Here is a tiny trained network, its code and every weight. The questions are about switching its units off for an input and a class, where a switched-off unit gives its printed mean instead of its output.

import numpy as np


def w(rows, s, z=0):
    codes = np.array(rows[::2]) - 128.0
    scale = np.full(codes.shape[1], s)
    scale[-1] = z or s
    return codes * scale


def norm(h):
    return h / np.sqrt((h * h).mean(-1, keepdims=True) + 1e-5)


def f(y):
    return y / 2 * (1 + np.tanh(0.7978845608 * (y + 0.044715 * y**3)))


def log_softmax(a):
    a = a - a.max(-1, keepdims=True)
    return a - np.log(np.exp(a).sum(-1, keepdims=True))


def net(x, mask):
    res = np.array(x, float).reshape(1, 7) / 4 @ E
    u = 0
    for l in range(3):
        y = f(norm(res) @ A[l][:, :-1].T + A[l][:, -1])
        res = res + np.where(mask[u : u + 11], y, B[l][:, -1]) @ B[l][:, :-1]
        u += 11
    return log_softmax(norm(res)[-1] @ U[:, :-1].T + U[:, -1])


A, B = {}, {}
E = w([
[4,87,58],'x0',
[158,222,36],'x1',
[124,127,128],'x2',
[177,22,28],'x3',
[125,127,131],'x4',
[130,128,126],'x5',
[131,126,129],'x6',
],0.0025)
A[0] = w([
[50,169,104,150],'L0N0',
[144,53,101,126],'L0N1',
[165,115,130,169],'L0N2',
[106,58,129,90],'L0N3',
[170,103,45,4],'L0N4',
[81,94,98,177],'L0N5',
[184,81,91,127],'L0N6',
[11,92,97,176],'L0N7',
[66,149,67,128],'L0N8',
[63,123,228,181],'L0N9',
[137,149,115,115],'L0N10',
],0.011,0.0026)
B[0] = w([
[134,70,206,192],'L0N0',
[41,161,65,181],'L0N1',
[102,61,180,147],'L0N2',
[124,190,48,164],'L0N3',
[193,147,187,166],'L0N4',
[106,93,100,187],'L0N5',
[141,64,90,173],'L0N6',
[81,112,121,254],'L0N7',
[137,60,255,191],'L0N8',
[220,83,86,231],'L0N9',
[165,168,113,129],'L0N10',
],0.0053)
A[1] = w([
[116,70,148,254],'L1N0',
[188,108,6,209],'L1N1',
[118,94,183,220],'L1N2',
[69,136,191,93],'L1N3',
[186,83,96,200],'L1N4',
[158,202,140,20],'L1N5',
[172,137,66,214],'L1N6',
[97,87,132,231],'L1N7',
[137,130,100,72],'L1N8',
[100,76,157,200],'L1N9',
[203,170,132,152],'L1N10',
],0.011,0.00071)
B[1] = w([
[159,189,61,229],'L1N0',
[164,58,195,253],'L1N1',
[200,142,143,200],'L1N2',
[172,121,192,156],'L1N3',
[197,223,134,234],'L1N4',
[70,131,52,150],'L1N5',
[124,93,145,171],'L1N6',
[134,211,97,197],'L1N7',
[156,65,140,128],'L1N8',
[253,139,43,214],'L1N9',
[50,105,205,203],'L1N10',
],0.0048,0.0043)
A[2] = w([
[180,134,106,200],'L2N0',
[127,156,150,130],'L2N1',
[146,162,144,251],'L2N2',
[8,152,134,156],'L2N3',
[112,109,67,132],'L2N4',
[162,91,110,101],'L2N5',
[169,107,94,138],'L2N6',
[132,102,211,109],'L2N7',
[177,163,169,58],'L2N8',
[174,97,89,151],'L2N9',
[119,92,108,221],'L2N10',
],0.014,0.0018)
B[2] = w([
[40,164,89,237],'L2N0',
[158,69,154,138],'L2N1',
[62,82,107,182],'L2N2',
[7,2,74,189],'L2N3',
[129,133,164,180],'L2N4',
[162,171,72,211],'L2N5',
[113,175,111,224],'L2N6',
[170,68,169,229],'L2N7',
[94,200,177,231],'L2N8',
[98,174,118,253],'L2N9',
[77,193,204,172],'L2N10',
],0.0055,0.005)
U = w([
[192,98,211,108],'0',
[132,216,36,8],'1',
[4,24,91,254],'2',
],0.012,0.00047)

Each question gives the input, the list of numbers given to net, and the class t.
The units are the neurons (one row each of A and B). Each row of codes is followed by its name. A weight is (code - 128) times the scale printed after its matrix; where a second scale follows, it is the last column's (A, B and U).
mask holds one flag per neuron, layer by layer. A switched-off neuron (its flag False) gives its mean, the last column of its row in B, instead of its output. The means were averaged over made-up inputs and are rounded, as every weight is.
A unit's drop is (log p(t) with every unit on - log p(t) with that unit switched off) / (log p(t) with every unit on - log p(t) with every unit switched off).
The circuit of an input: a set's keep is (log p(t) with only the set's units on - log p(t) with every unit switched off) / (log p(t) with every unit on - log p(t) with every unit switched off). Starting from the 12 units with the biggest drops (on a tie, the unit counted first), units are removed one at a time, each time the one whose removal leaves the highest keep (on an exact tie, the one counted first), for as long as the keep stays at least 0.8.
circuit, biggest first: the units of the circuit, biggest drop first
most important unit: the unit with the biggest drop
top k neurons: the k neurons with the biggest drops, biggest first
top k neurons in layer l: the k neurons of layer l with the biggest drops, biggest first
drop of u: that unit's drop, to one decimal
input [1,2,-7,-2,-4,-4,-8], class 0: top neuron	(L0N8)
input [7,2,5,0,-8,3,8], class 0: circuit, biggest first	(L0N8 L2N3)
input [7,0,6,0,-3,2,1], class 1: top 3 neurons in layer 1	(L1N9 L1N10 L1N0)
input [8,5,-6,-1,2,0,-3], class 0: top 2 neurons	(L0N8 L0N0)
input [4,1,3,-6,6,8,-2], class 0: top 2 neurons	(L0N0 L0N8)
input [-8,-2,-3,1,3,5,4], class 1: top 2 neurons	(L0N2 L0N3)
input [-7,-5,1,1,-5,-2,3], class 1: top 2 neurons	(L0N2 L0N4)
input [6,4,-8,7,3,-4,8], class 1: top 2 neurons	(L0N4 L2N3)
input [-3,5,4,7,-7,-4,5], class 0: top 2 neurons	(L1N1 L0N4)
input [-7,-2,3,7,-2,6,-6], class 1: top 3 neurons in layer 0	(L0N2 L0N6 L0N9)
input [5,2,8,-8,-8,7,-2], class 0: top 3 neurons	(L0N0 L0N8 L1N3)
input [-3,3,5,1,-8,-5,-8], class 0: top 2 neurons in layer 0	(L0N6 L0N1)
input [-1,-7,2,1,7,-7,-5], class 1: top 2 neurons in layer 1	(L1N10 L1N4)
input [-2,1,3,0,2,-1,1], class 2: most important unit	L0N7
input [-1,8,6,-1,5,-5,-5], class 2: drop of L0N9	0.5
input [5,4,-4,8,7,4,-7], class 1: drop of L2N3	0.1
input [-5,4,3,-2,-4,6,-8], class 2: drop of L0N9	0.3
input [-4,-6,5,7,0,-6,3], class 1: drop of L2N2	0.0
